dolef_vovaz: [ 14 -44  15   5  34  39 -37  22  28  46  -2 -20 -21  30   0 -29  27  -4
   5  10   9   0  -4 -14 -21  -2]
dolef_vovaz: [-24  13 -18 -27 -11 -87 -12  19 -30 -46  24 -26  40  22  20  -3 -10 -22
  29 -47  23   4 -45  13  16  43]
zukuv_peda: [ -3 -41  -3  -1 -15  -8 -15  20   5  -9 -42 -36 -16   5  -1   3  -8  20
 -17 -19 -43   3  -4 -17  27  -9]
senak_zuzat: [ -2  28 -28  23  14  13  42 -40 -19   7  -4   1  13 -16  -7  23   7 -19
   2  -1  -5 -13  17 -21 -50 -16]
zisu_vufu: [  4   0  12 -10 -14  -4   3  18  -2 -20 -19  -5   1 -10   2   7   4  12
  -5  -4  -9  10   1   7  19  -5]
dolef_vovaz: [-15 -17 -11   2 -18 -39  16  11 -22 -30 -34 -39   7 -11 -13  22  -4   7
   6 -53 -32 -14  -2 -19   4 -14]
zisu_vufu: [ 24  14 -27   5   9  40 -17 -13  -2  21  -9 -16   7 -12  47   4 -11 -14
 -12   1   6  17 -14   0  -9  37]
senak_zuzat: [ 17  34   8 -28  15  23  -6  -7  21  -4   3   9   7  13  44 -47  13 -16
 -27  63  10  46  -9  43  -5  18]
senak_zuzat: [ 11 -39  69 -48 -30   8 -58  53  58 -11 -12  10 -44  11  12 -71 -17  47
 -39  46 -21  38  -4  63  90   2]
zisu_vufu: [ 14  -7 -31   8  18  24  -9   0  -5  11 -27 -29   8  16  29  15  15 -13
 -12   6  -9  18 -15 -27 -16  15]
dolef_vovaz: [-21   9 -65  25  19 -19  21 -44 -21   5   5   1  17  38   1  29  -3 -25
 -11  21 -15  -3 -10 -47 -29   0]
senak_zuzat: [ 30 -19  -1  -1   7  31 -39  34  -5  19 -19 -49   6 -18  38   7   5  -6
  18 -54  18   4 -22  -5  -4  41]
zisu_vufu: [ 26  11   6 -20  -9  21 -10  14   0 -13 -36 -40   6 -34  45 -16  -4  -1
 -12 -22  -9  24  -9  28   5  24]
zukuv_peda: [-12   0 -13 -13 -15 -41  15  12 -16 -43 -31 -25  14   9   5  12   4   3
 -10 -11 -29  15 -11  -5  16  -6]
zukuv_peda: [-10 -48  -1   2 -24 -20 -19  20   5  -9 -33 -29 -21   2 -12   6 -22  27
 -13 -30 -43  -9  -3 -18  40 -10]
zukuv_peda: [  2  20 -11 -13  10  -9  20  -1  -8 -24 -22 -20  20  10  19  -6  24 -16
 -10  15  -9  25  -7   5 -20  -3]
fal_mim: [ 20  33   5  -1  38  38  21 -10   1  15   3  -2  17   0  16 -16  45 -31
   9  25  28  15   7  10 -63  -4]
zisu_vufu: [  8  10  -8   9  10  47  10 -41  25  25 -10  18 -22  -2   8 -25  -9   1
 -42  61 -27  14  21   6 -13 -17]
dolef_vovaz: [ -8  20 -27   6   7 -12   9 -24 -12  -1  18  11  14  13   8   9  -6 -16
   0  12   8   1  -8  -8 -12  12]
zukuv_peda: [-29   2 -43  -4  35 -30   2 -58  16  15  16 -25   1  54  18 -72 -11 -42
 -26  42 -26   9 -15   4 -50   2]
fal_mim: [  8  12  18 -10  29 -13  27  66 -25 -37 -10  14  43  50 -19  61 103  -9
  36  25  44  30 -10 -34 -17 -23]
fal_mim: [  9 -20  25  -8  14   7  -1  32   5  -1 -23 -32  -1   1  -7 -12  36  -1
  14 -20   0   1   3  -1 -21 -16]
dolef_vovaz: [ 13 -24  32  -1  22  15 -15  34   4  22   1 -33  -1  -7 -10 -16  33  -9
  39 -47  28 -18   0  -1 -36  -2]
dolef_vovaz: [-22  29 -21 -20 -44 -51  13 -12  -8 -58  -2  39   9  12  11  18 -37  21
 -41  47 -30  31 -11  17  74   7]
fal_mim: [ -6  22 -24  16  23   3  17 -15 -11   9  29  44  18  38 -11  36  26 -16
   7  47  27   5  -2 -29 -18  -3]
senak_zuzat: [-10   5  -1  36 -17   0  29 -21 -23  12  21  32  -5 -42 -49  52 -20  13
  29 -44  11 -53  29 -25  -8 -22]
senak_zuzat: [  5  16 -11   9   5  20  11 -25  -1  12   3   6  -1 -14   7  -1  -8  -7
  -7   8  -1  -2   8   2 -17   1]
senak_zuzat: [ -2 -21 -39  51 -11  44   4 -68   3  55 -12  -7 -38 -48 -13  12 -66  10
 -23 -30 -46 -48  30 -33 -17 -11]
zisu_vufu: [-16  12  -6  14   6   1  18 -41   9  17  30  40 -11   8 -24 -10 -13  -3
  -8  37  -1 -15  19  -1 -14 -20]
zukuv_peda: [  4  20 -17   3  41  25  -1 -35  14  33  26   5   6  28  21 -39  15 -36
  -7  47  19  12  -5   6 -52  11]
fal_mim: [-17  13  -6  -5 -27 -41   9 -12 -15 -25  10   3   7 -21  -4   3 -34   4
   4 -29  -6 -13  -3  14  20   8]
fal_mim: [-12 -29 -16   1 -29 -14 -16  -1  10 -11 -24   3 -22  13  -1   9 -35  30
 -38  18 -48   9  -3 -13  58  -4]
zukuv_peda: [ -9  10   4  -1   1 -16  -3  -1  -1   0  37  36   6  17 -12   6  -1  -2
  12  17  27  -4  -4   4  11   7]
senak_zuzat: [  3  46  11 -17  11   3  31 -12   3 -20  11  30  16   7   7 -16  27 -14
 -10  56  14  28   8  29 -18 -12]
zukuv_peda: [  1  -6  15 -27  22 -10 -12  46  16 -22  -2  20  12  76   5  -4  60   0
 -11  79  14  52 -20  -3  20  -7]
zukuv_peda: [  6  37   1  -3   8   5  19  -8 -11  -7  17  18  20 -10   7   8  14 -15
  12   9  28   6   2  12 -20   6]
fal_mim: [ -4  -1  -2  -9 -30 -16  -8  -3   0 -18 -11  -5  -8 -20  10  -5 -37  16
 -17 -14 -23   2  -3  17  38  10]
dolef_vovaz: [-14   6  -8  -8  -7 -31  11   7  -7 -28   0  17  11  28  -7  17   9   4
  -8  27  -6  15  -7  -8  21  -7]
dolef_vovaz: [ -8  13 -57  16  11   9  -8 -55   4  24  18  17  -1  27  27  -4 -35 -17
 -34  48 -13  10 -13 -15  -2  24]
fal_mim: [-14 -34 -28  29  10  12 -19 -21  14  38  16  28 -24  42 -21  15 -16   9
 -18  38 -15 -12   2 -44  13  -8]
zisu_vufu: [ 19  42 -30  14 -16  42   3 -34  -8   8  10  48   4 -26  31  41 -33   6
 -27  38   8  16   2   2  28  29]
senak_zuzat: [ 24   8  37  -3 -15  49  -2   2  19  13  -7  18 -22 -48   2 -13 -11  22
 -10   6   1   0  25  32  14  -8]
zisu_vufu: [ -7  -4 -10  24   5  27   4 -25  15  27  21  61 -21  25 -27  22  -6  15
 -21  66  -4  -4  19 -25  14 -22]
zisu_vufu: [  7   0   5   1  -1  20  -8  -4  10  11   2  11 -10  -6   5  -6  -7   6
  -9  14   0   3   5   7   7   2]
fal_mim: [ 18  14   1 -10   0  31  -1  -8  12   1 -21  -8  -4 -14  30 -20  -2  -1
 -26  24 -13  25   2  21   1   7]
[ 10  23 -12  -5  -8   1   0  -4 -15  -9  -2 -10  16 -22  27   9 -12  -8
   3 -20   9   6 -11  11   2  27]  zisu_vufu
[ -3  -2 -14  22   2  -2  30 -14 -26   2 -22 -37   7 -36 -17  25   2  -9
  22 -64 -13 -33  15 -26 -45 -18]  dolef_vovaz
[ 24   6  34  16  -1  62  21  -7  11  24 -15  13 -22 -54 -20   5   9  16
   1  -4  -1 -17  42   8 -22 -32]  dolef_vovaz
[-11  80  -7   0  12 -24  35 -41 -24  -7  83  68  39  -5  -4   7   0 -36
  34  23  72 -10   0  29 -34  20]  zukuv_peda
[ -8 -17 -29  -4 -13 -28   0  10 -14 -29 -44 -42   8  11  15  18  -6   4
 -17 -20 -41  13 -17 -22  18   3]  zukuv_peda
[ 23 -26  31 -18 -16  11 -33  78   2 -22 -28   0   1  12   9  38  31  32
   5  -1  13  30 -16  -6  61  11]  fal_mim
[  6  -9 -18  17   0  22 -11 -20   0  26  -3 -12 -10 -17   9   3 -25  -1
  -5 -19  -9 -14   2 -11  -7  12]  senak_zuzat
[ 31 -30   9  -2   0  64 -44  17  34  31 -29  -5 -31   2  31 -14  -6  22
 -37  36 -18  28  -2   2  34  13]  fal_mim
[ 14  13  14  -4  -9  45   8 -23  27   9 -16  21 -25 -23  10 -26 -15  16
 -42  51 -26  18  24  27  12 -16]  zisu_vufu
[ -1 -13 -30  29 -11  29 -26 -51  12  50  21  12 -30 -24   7  -7 -69   6
 -18 -10 -14 -30   6  -7  11  23]  senak_zuzat
[ 13   8 -38   5   0 -12 -23  25 -39  -7   3 -26  38   1  38  57   2 -18
  31 -56  36   4 -41 -27   7  58]  zisu_vufu
[ -2 -12  29   2 -19   3   9  11   7  -6  -8  14 -18 -22 -30   6  -4  26
   0  -7 -12 -14  22   4  19 -28]  senak_zuzat
[ -3  13  -9  -1   1  -5  14 -14  -5  -8  -6  -7   6  -5   5  -5  -1  -8
  -6   2  -9   3   2   4 -13  -3]  zisu_vufu
[  4  20  -2  -8  -9  -1  14  -8  -6 -18 -15  -8   7 -21  14  -4  -6  -2
 -10  -3 -11  10   2  16   0   2]  zisu_vufu
[ -1  29   1 -17 -20 -19  35  -6 -13 -44 -32 -16  13 -28  11  -2  -1   2
 -16  -6 -27  16   7  23   2 -12]  zisu_vufu
[ -3  17  45 -22   3 -31  20  50 -11 -38  17  26  25  16 -28  17  56   2
  37   6  43   9   0  13   3 -18]  dolef_vovaz
[ 13 -48  43  16 -36  25 -20  37   5  16 -21  -8 -36 -58 -36  27 -23  48
  19 -72 -10 -42  25  -8  39 -17]  senak_zuzat
[  4  35  20  -9  -7  -7  28   4 -12 -24   9  20  16 -25  -7  10  14  -2
  15  -3  21   1  11  22  -7  -8]  zukuv_peda
[  3  21  23 -15 -11 -14   7  15  -7 -21  14  12  12 -18  -1  -1   4   1
  17 -13  24   1   0  27   9   6]  dolef_vovaz
[ -5   4   5  -1   9 -33  28  37 -33 -32 -11 -17  33  10 -22  44  52 -10
  40 -37  21  -5  -5 -26 -25 -16]  senak_zuzat
[ -5  19 -66  22   9 -19  11 -10 -45 -10   4   0  39  25  17  76   7 -22
  13 -12  16   3 -27 -54  -9  29]  zisu_vufu
[ -7 -22   3   7   1  -7  -9   7   2  10   6  -4  -8   7 -17   2  -1   4
  11 -16   1 -16   0 -13   1  -5]  fal_mim
[  0  -3  -5  -7 -10   2   2  -6   8 -12 -27 -12  -9  -2  12 -12 -11   8
 -29  16 -33  16   2   7  15  -6]  fal_mim
[  4 -10  26 -13 -26 -14  -6  44  -5 -30 -15   5   1 -10  -9  26   6  27
   7 -17   2   7  -2   5  46  -2]  zisu_vufu

leri_memal: [-40  11  -4  -7   8  17  45  24   4 -28 -15 -19 -12  28   8  -7  23  38
  -3  11   5 -31 -27 -16  16  16]
rekom_zime: [ 27 -18   5 -18  30 -19  20  25  28 -11  -2 -15  42 -12  -4  33  75  -6
   5  25  12  71 -30  31   5  -6]
bima_refo: [ 48  -2   0  -8 -14 -26  28 -19  14 -10  33 -47  -3 -50  18   1  -3  16
   7 -37  -1 -19   4 -24 -26  16]
zaru_zud: [ 29 -24 -10  25  -3  18 -33 -23  33  11  13  -2 -25  12  -1 -14 -37  -2
   5 -15  -5 -11  32  30 -55   9]
zaru_zud: [ 16 -20 -25   4 -11  26 -26 -55  11  -2   3  -8 -43  13  32   6 -31  -5
  -2  -8   6 -11  26   5   5  13]
zaru_zud: [ 17  17  -6  18  24   8 -14  31  26  -3 -16 -32  -6  13   0  39  17  29
   1  -1  15  13 -14  -8  19   6]
rekom_zime: [ 17 -29 -26 -14  -5  28  25 -25  29 -19  18 -52 -36  19  30 -20 -25  31
  19 -17   0 -27   4 -10 -24   7]
zaru_zud: [ 29 -31 -16  35  24  21 -55  -6  56  60  26   6 -14  -9 -30  -9 -31 -26
 -49  -2  20  13  32  -4 -11   8]
bima_refo: [-27   3  -6  16  13 -12  40   2   6  12  18  -5  -1 -17 -29  -9   9 -14
 -34  -9  10 -33  25  -4  -1  31]
bima_refo: [ 29  18  28   5 -12 -41  -7   4  -7   3   8  15  28 -55  -4  13  23  -9
 -11  -9  -3  11  -9  -4 -11   8]
rekom_zime: [-40 -26 -13 -26   5  29  34  -1   3 -14  -4   1  -7  36   8 -30  10   6
  -2  25   1  -5 -17   1  11  -6]
bima_refo: [ 38  12  10  25  11 -12 -28  17  30  11   1  -9   5 -25  -7  27  14  10
 -15  -8  10  14  -6  -3  -9  13]
rekom_zime: [  8  11  11 -26  -3 -53  50  20 -47  -1  23 -20  50 -31 -30  -3  -2 -24
  54 -27 -23  16  19  11 -23 -36]
bima_refo: [-41  28  17  58   7 -21  12   5  13  18   4  42  -7 -32 -42  -3  24 -17
 -76  -2  13 -58  29  10 -16  70]
rekom_zime: [  9   6   5  -7 -13 -14  17 -11 -12 -20   2  -8   1 -11  13   3   4   6
  19 -12  -9  -9   2   8 -17   5]
leri_memal: [-14  32   3  17  -5 -18   1  18 -30  32  16  -5   1 -22 -35 -14 -51  -7
  -5 -34  -6 -42  29 -44   7  -8]
leri_memal: [ 23  11  -1  15  10   4   1  19  24 -24 -12 -33 -10  18   9  25  11  36
  28 -11  -1  -1  -7  21 -27  10]
rekom_zime: [-10  33   3  21 -11 -20  -5 -31 -31 -26 -26  18 -13  -5  17  49  24 -13
   2  -4   2 -10  22  34  18  33]
leri_memal: [  4   5   5   5  -5 -17 -18 -12 -14  25   9  21  10 -30 -11   4  -7 -30
 -23  -2   4   7  13 -14  19  -1]
zaru_zud: [  4  -2   7  14  25  -2   5  48  27  14   5  -8  21   7 -36  -7  10   8
   3   2  -1  12  -5  14 -31  -8]
rekom_zime: [-50   6  -6  -9  -5  16  12  -7 -29  -6 -16  21 -11  26   4 -10  -4  -6
  -8  17   0 -17  -2  -9  36  -1]
zaru_zud: [  4 -15 -29 -24  22  23  -7 -16  20   9  -7 -26 -12  -2  31  38  34  -1
 -42  29  39  41 -31 -52 105   1]
leri_memal: [-31   0  29 -12 -27 -23  24  -1 -27  12  21  49  24 -38 -19 -59  -7 -20
 -28   2 -16 -32  -7 -20 -24   0]
leri_memal: [-18 -20 -19  -9   8  14  -5 -27  -1  19   4  13  -8   2   2   2   5 -31
 -34  19  18  15  10 -12  49   3]
bima_refo: [  58    1   13  -34  -23  -62   11  -26  -29   25   47  -17   40 -101
    5    4   -4  -35   -5  -32   -2   25    3  -55   20  -20]
zaru_zud: [  0  59   3  19  -5 -11  -9   9 -27 -28 -35 -21 -18   4  22  59   9  33
  16 -16   5 -20  -7 -18  42  17]
bima_refo: [ 12   4  20   9  -5   7 -44  26   6  14  -8  27  11   7 -11 -16 -19   8
   6   6 -11  12 -16   1 -25 -23]
bima_refo: [ 13 -11 -30  -1  -9  34   0 -46  19 -31  -8 -39 -56  28  52  16 -15  31
  11 -10   9 -26   7  -2   9  25]
leri_memal: [-40 -17   3 -16 -24   6  68 -20 -11 -41  10   3 -14  21  11 -56  -6  15
  23  -6 -25 -60   8  31 -65  19]
bima_refo: [-16  -6   8 -30  -3 -11  32  14 -27 -11   2   4  28   7  -7 -18   9  -8
  30   8 -15  15 -11  11  -8 -28]
rekom_zime: [-23  -3 -14  10 -18  31  -1 -39   2 -21 -10   4 -50  29  30 -13 -24  18
  -8  -3   0 -50  12   2  -4  30]
leri_memal: [-27  13 -29  10  24  23   8  17   2  19  -2 -35 -24  24 -15  11 -24  11
 -14  -8  18 -23  14 -42  52   1]
zaru_zud: [ -7 -43 -10 -19  -4   3   9 -44   8  18  25  25   3 -20   2 -27   8 -43
 -38  18   8  13  12   3   8   7]
zaru_zud: [  0  -7  -9 -11   9  11   3   6   7   0  -3 -14  -1  10   6   5   7   7
   0   8   7  13 -12 -12  21  -7]
leri_memal: [-39   8 -16  10   3   2  22  -9 -16  27  17  -2 -16  -7 -24 -19 -32 -18
 -33 -14   9 -46  32 -37  29  13]
leri_memal: [ -4  33   4  15  -4 -22  16  -5 -18 -19 -11  -9  -6 -14   6  33  17   6
   2 -15   2 -21  11   5  11  26]
rekom_zime: [ 42 -25 -15 -20  21  -4  17  21  27  17  30 -56  18 -11 -13  -3  -9   5
  23 -16   3  31  -1 -17 -11 -29]
bima_refo: [ 18  14  26  18 -14  -8 -26  12   9  -7  -8  22   4 -11   3  -5   2  17
   1  -3 -11  -8 -15  11 -40   8]
rekom_zime: [ 68  35   9  10 -15 -39 -25  -6 -11   1  10 -39   3 -54  16  45 -17  13
  23 -46  -2   3   7 -30   1  -1]
zaru_zud: [  0  -3  11 -17 -15   0   2   8 -15  -6   3   7  10   5   3 -27 -19   8
  25  -2 -18  -2 -12  -4 -23 -25]
[-45  25  30 -25 -48  -3  22 -17 -49 -49 -27  47  -6   0  43 -27  16  24
   0  17 -20 -43 -43 -15   7  11]  rekom_zime
[-19  16   5  37 -23   8 -19 -39   4  -7  -9  35 -41  -9  17  -4  -9   4
 -45  -5   5 -59  18   1  -9  56]  bima_refo
[ 11 -44 -34  32   8  24  13 -39  49  19  43 -30 -44  15 -20 -39 -56 -11
  -6 -34   0 -51  72  35 -79  33]  leri_memal
[-14 -20 -20   6  18  21  17   6  16   0   4 -19 -12  39 -16 -12 -15   1
  18  -2  -2  -7  24  29 -25  -2]  zaru_zud
[  1 -11 -12   3  -4   7   9 -14   0  -2  11 -13 -15  14  -2 -14 -29  -1
  19 -16  -8 -19  27  15 -29   0]  leri_memal
[-45  27 -11   2   5   8  28  26 -39 -12 -16 -17  -9  47 -19  -3 -31  14
  43 -14 -14 -33  20   4   4 -17]  zaru_zud
[ -2 -11 -25 -22 -23  35  -2 -61 -13 -51 -27 -16 -50  43  73  19  -5  23
  31   7  -1  -9  -5  13  26  10]  bima_refo
[ 24 -23   2   1 -11 -14 -21 -47   1   7  12  29   5 -27   8   7   9 -42
 -13   4   1  24  23  34 -14  11]  leri_memal
[ 16  -4 -12 -24   4 -18  46 -12 -10 -30   6 -44   7  -5  17  25  24   3
  39 -12  -2  14   5  17   0  -1]  rekom_zime
[  0 -10  -6  -6   3  28 -41  10   0  14 -13  11  -4  34   2  -7 -27   1
  14  14  -3  24  -9  -4  13 -34]  bima_refo
[  4 -18  -8 -24  17  13  36  19  22 -32  -9 -36   6  29  16   8  38  29
  29  16   2  25 -31  18  -5  -7]  zaru_zud
[ -3  -5 -18  -8  20  23 -18  12   7  13 -11 -14  -5  23   2  18  -1   2
  -5  15  16  28 -12 -22  52 -19]  leri_memal
[ -5   9   4  22  -1  30 -63   8  19  31 -13  29 -22   5   2  -6 -23  11
 -49  15  15  -9 -19 -45  35   3]  rekom_zime
[ 31 -19  38 -25  -6 -21  10  45  23   5  22  11  52 -35 -14 -45  21  14
   6   8 -17  29 -50  -8 -58 -29]  rekom_zime
[ 16   5   8 -21 -19 -18 -23 -20 -44  -6 -10  20  18  -7  15  17  -7 -25
  37   1 -14  36   4  16  13 -33]  leri_memal
[ 68 -21  28 -15  -7  -6 -62  19  19   2  -5  21  38  -6  11   2   7   2
  39  14 -17  78 -37  31 -45 -48]  leri_memal
[  9 -21 -24 -25  36  13  46  37  23 -20   1 -68  11  42  -5  13  20  26
  52   2   2  34 -12  19  -6 -26]  bima_refo
[-31   3  -7  25   8   5  14  -3   9  13   7   9 -16   1 -22 -13  -5  -8
 -37  -3   9 -39  23  -2  -2  31]  bima_refo
[  4 -24 -17   0   3  26   2  -8  17  -8   4 -19 -20  40   3 -18 -30  11
  32  -7 -10  -9  18  29 -40  -8]  zaru_zud

mevotateg: [-92  -7   5   3  16 -17 -42  -2  13  15 -37 -26 -26  37  43   2   6   4
 -19 -11  -6 -14  16  -9  23   6]
nuvvaso: [-53  10 -18  -2  29  -2 -24  -6   9  22   1  -8 -18   3  10   5  24   2
 -15 -13   2  -9  16 -33   2  -5]
lerorkurig: [-86  -4  54  -1  -6   2  -4  41   1  29 -33 -29  -3  37   0 -17  -6 -34
  -5  -6  14 -22   4 122 -40 -13]
felunudaf: [ -2  -9   2   7  -7  -5  -3 -12   7  -6  -5  11   7  -3  14   8 -21   9
   9   4 -12  -6  -1 -15  10   9]
felunudaf: [ -3  20 -42  13 -21  17 -34  31   3 -28  19 -24  23  50   7  23   2 -19
 -28  41  36  32  34   4   3  -1]
lerorkurig: [ 74  11 -32  12 -14  19 -11   8 -11 -26  23   8  10   6 -26  12  15  -4
  -1  16  35  32  -6 -13   1 -14]
lerorkurig: [ -5 -10  31 -17   6 -12  27  -3  -6   1 -18 -10 -19  -8  12 -18  -4   7
  -9   4 -22   5  -2  10  -8  -1]
felunudaf: [ 89 -15  24   4 -29   3  11   1 -21 -27 -20   6 -11   6 -17 -13  -3   6
  13   4  14  23 -38  29   1 -13]
felunudaf: [-40  26 -49  10   6  14 -14   1  22  13  49  13  40  -9  -3  29 -10 -11
   2   8   3 -21  33 -33 -10  13]
biluveza: [  0  18 -12  -4 -25  -2 -42  13  -6   7 -27 -40 -24  69  11 -15  24  -6
 -11 -28  25 -21 -18  16  11   2]
nuvvaso: [ 33  -1 -10   0 -36  -6  -1   7  -3 -42  -7 -19  13  35  28   4 -24   6
 -14  34  -6  24  10  -9  27  20]
nuvvaso: [-14  29  -6 -21  13   4 -11  14 -11  41  -2 -29 -30  20 -24 -27  53 -15
  -9 -49  21 -31 -16  23 -21 -13]
lerorkurig: [ 31   9 -40  23 -25  14 -40   1   8 -30  10   2  13  36  12  28 -12   1
  -7  31  27  22  10 -33   9  -2]
biluveza: [-50  12 -16   6  28   9 -35  21  -2  25   3 -15 -11  15 -21   2  47 -20
 -12 -23  37  -1  10  22   1 -17]
biluveza: [ -6  23 -27  -7  15   8 -15   0   1  18  16  -9 -15   6  -9   0  30  -4
 -13 -12  16  -6   6 -25 -17 -12]
mevotateg: [-41   8 -23  26  -4  14 -40   6  18  12  12  13  23  16  -2  26 -11 -13
  12  -1  23 -19  11   7  -7  -2]
lerorkurig: [ 26  14 -10  14  -6  27 -12  35 -13   7  21   3  19   8 -56   2  29 -32
  10 -11  54   7 -11  68 -20 -22]
lerorkurig: [ 47 -14  30 -24  13 -11  44  -8 -19 -18 -13  -6 -32 -26   2 -23  10  16
 -19  19 -20  40  -6 -11  -7 -13]
mevotateg: [120  23 -13 -32 -21   4  54   8 -31 -20  30 -13   3 -15 -38 -29  26   0
  -3  -5   0  16 -22  -3  -2   5]
felunudaf: [ 62   0  10  -3  -9   9  16   3 -15  -6   2   8  -7 -10 -28 -11  11  -2
   9  -3  14  12 -24  20 -17 -17]
biluveza: [-58 -25  20  23  11   4  -8  36  -2 -13  -7   1  32  -2 -12  16  -4 -24
  -1  20  20  31  26  75  25  -1]
biluveza: [ -8  34 -41  -8   7  15 -15  19   0   5  31 -22   1  22 -10   6  30 -17
 -28  12  27  11  26 -13 -21 -10]
nuvvaso: [  7   4  20   0  -9   6   3   4  -4  28  -7   6  -3   0 -25 -15   4 -11
  24 -35  10 -37 -32  48 -27  -9]
biluveza: [ 53  17 -12 -19 -21  -3  20 -15  -2  -7   9  -6  -8   5  11 -11 -10  13
  -3   4 -18 -11 -11 -39 -15   8]
lerorkurig: [ 48   4   6 -11 -16   0  20   1 -11 -12   1  -6  -4   2  -5 -12  -1   3
  -2   6  -3   8 -12   4  -8   0]
nuvvaso: [ 34  21   0 -15 -34   1  -2  20 -15   4 -10 -34  -8  46  -9 -25  16 -13
  -3 -22  15 -21 -23  41  -6   5]
felunudaf: [-99  25 -41   1   7  -1 -43  35  11   9  10 -45  20  53  19  13  21 -25
 -32   0  18  -9  49  12  30  22]
felunudaf: [ 15   2  -4   6 -25  -1 -14  18 -11  -2  -8 -12  18  27 -17  -8   9 -12
  17 -30  17 -18 -20  44  35  18]
mevotateg: [ 76  -3   5 -10 -12  -2  33  -9 -17  -8   8  13   6 -27 -27 -16   5   8
  21 -20  -9  -4 -31  -1  14   9]
biluveza: [  1 -11  21   3 -20 -13 -24  -3  -6   5 -44 -15 -21  36  12 -16   3   6
  13 -35   2 -25 -34  25  25   7]
mevotateg: [  3  27 -42  24 -30  24 -43  22   9   6  26   1  36  39 -22  21   0 -25
  16 -10  44 -26  -2  25  -7   3]
biluveza: [ 62  35  -8 -43 -25  -5  30  20 -28   6   5 -49 -15  31 -20 -45  40  -9
 -15 -33   1 -19 -23  21  -1  13]
nuvvaso: [-23 -16  19  -3  56   2  17 -12  -2  16   2  21 -28 -56 -16  -1  26   6
  -9   4  -2  28   9 -15 -22 -33]
mevotateg: [-17 -10  19   8 -16  -4 -20   9  -1  -3 -31 -13  -7  34  13  -4  -8  -4
   1  -3   8  -4  -9  36   8   0]
mevotateg: [-29 -17   7   7   9 -18 -20 -21   5  16 -27   9  -9  -5  11  -3   2  16
  23 -46 -16 -34 -21 -18  46  19]
lerorkurig: [-47  -9  20 -11  10 -18  11 -14   9  14 -17  -4  -9  -8  27  -8 -15  11
  -1  -9 -34 -22   5 -11   5  14]
nuvvaso: [-52  -2  -9   5  10  -9 -37 -10  14  -1 -22 -15 -24  30  42  11  -1  11
 -22  12  -3   5  19 -39   9  -2]
mevotateg: [ 22  24 -26   1 -10  22   4  19   1  -7  37  -1  21   5 -19  12   1 -18
 -12  30  23  17  19   7 -37 -13]
nuvvaso: [ 10  -2 -17   8  20   9  33  -5   4   4  50  43  49 -70 -39  17  -7  -4
  28  -4 -10  -4  10 -11   9  13]
felunudaf: [  7   4  -4   1   2   3   9  -7   2  13  14  16  12 -21 -16   0  -2   0
  19 -19  -5 -22 -10  -3  -4   5]
[-51 -21  53 -26  46 -28  36 -32  -1  49 -30   9 -41 -54   4 -33  13  20
  15 -56 -51 -43 -24  -6  -1   3]  felunudaf
[ -1  -7   8   1  12   2  15  -7   4  -2   8  16   3 -27  -2   6 -10   3
   0  16  -8  12   8  -9 -15  -8]  mevotateg
[-12  -5  -1   8   7   1 -11  -9   7   3  -3  11  -4  -5   6   8  -5   5
   4   1   0  -2   0 -14  -2  -5]  biluveza
[ 16 -13  20  10 -25   0   1  -3   2 -11 -16   9   7   9   9   2 -31   3
  15   9  -4  -4 -14  22  -5   2]  nuvvaso
[ -7 -11 -11  12  13   1 -21  -7   5 -21  -6   4 -11   3  19  18   0  10
 -18  31   7  38  19 -37  11 -12]  lerorkurig
[  5  -8  -7   6  23   5  22 -32  17  -2  30  45   9 -60   5  23 -28  18
   8  29 -25  11  17 -64 -26  -8]  biluveza
[ 42 -11  35 -11   0  -7  26  -6 -19  17 -18   8 -16 -24 -31 -30  17   4
  27 -46  -5 -21 -46  36   3  -3]  felunudaf
[ -4 -14   4  13  -2  -1  -2 -17  12 -10  -2  23   7 -13  17  17 -31  12
   8  21 -13   6   5 -24  -3   0]  biluveza
[  2  -4  -6   6  -3   3  -8  -4   8 -26  -1  -1  -6  11  27  16 -18   8
 -22  49   0  36  23 -30 -13 -11]  felunudaf
[  4  23  -5 -19  34  14  30   2  -7  41  37  11  -6 -47 -49 -15  38 -13
   5 -30   7 -19  -6   8 -45 -20]  felunudaf
[ 37   6   3 -16  -4   0  25   6 -12 -11   7 -11  -6  -4  -7 -13   8   0
 -12  11  -3  18   0   2  -9  -3]  mevotateg
[ 51  48 -28 -43   0   0   9  -1 -20  33  13 -39 -41  20 -23 -41  63  -1
 -15 -55   7 -35 -28 -26 -19  -3]  biluveza
[-32   6 -26  12 -15   1 -33  17   9 -20   0 -21  17  44  25  19  -9  -8
 -19  25  13  14  28  -3  23  13]  felunudaf
[-61 -21 -26  18  72  -7 -23 -31  15  11  12  36  -9 -60   4  30  25  21
  -2  -7  -9  21  28 -86  43  -5]  lerorkurig
[-68 -22  19  18   8 -11 -35  -9  14  12 -36   3  -9  15  27   8 -14   6
   9 -14  -5 -19  -2   8  20   4]  mevotateg
[-50   8 -16  -6  24  -7 -31  -4   7  10 -13 -24 -33  24  27   2  25   6
 -31   0   3   6  20 -39   5  -7]  nuvvaso
[ 36   5  -5 -19  29   4  64 -22   0   4  48  34  12 -82 -22   0  -5  12
   5  16 -33  10  12 -49 -31  -3]  biluveza
[-35  -4  15  -7  32  -4  18   0  -3  34   6  10   1 -39 -27 -12  21  -7
  15 -38  -8 -24  -6  23   1   0]  lerorkurig
[-42  32   0 -37  51  10  12  40 -21  34  12 -51 -44   6 -33 -31  85 -31
 -54  -8  33  26  26  41 -47 -40]  felunudaf
[-54   3 -13  32   0  20 -53  29  10   5   0  -2  15  36  -8  25   5 -27
  -4  11  48   8  18  46  -9 -18]  lerorkurig
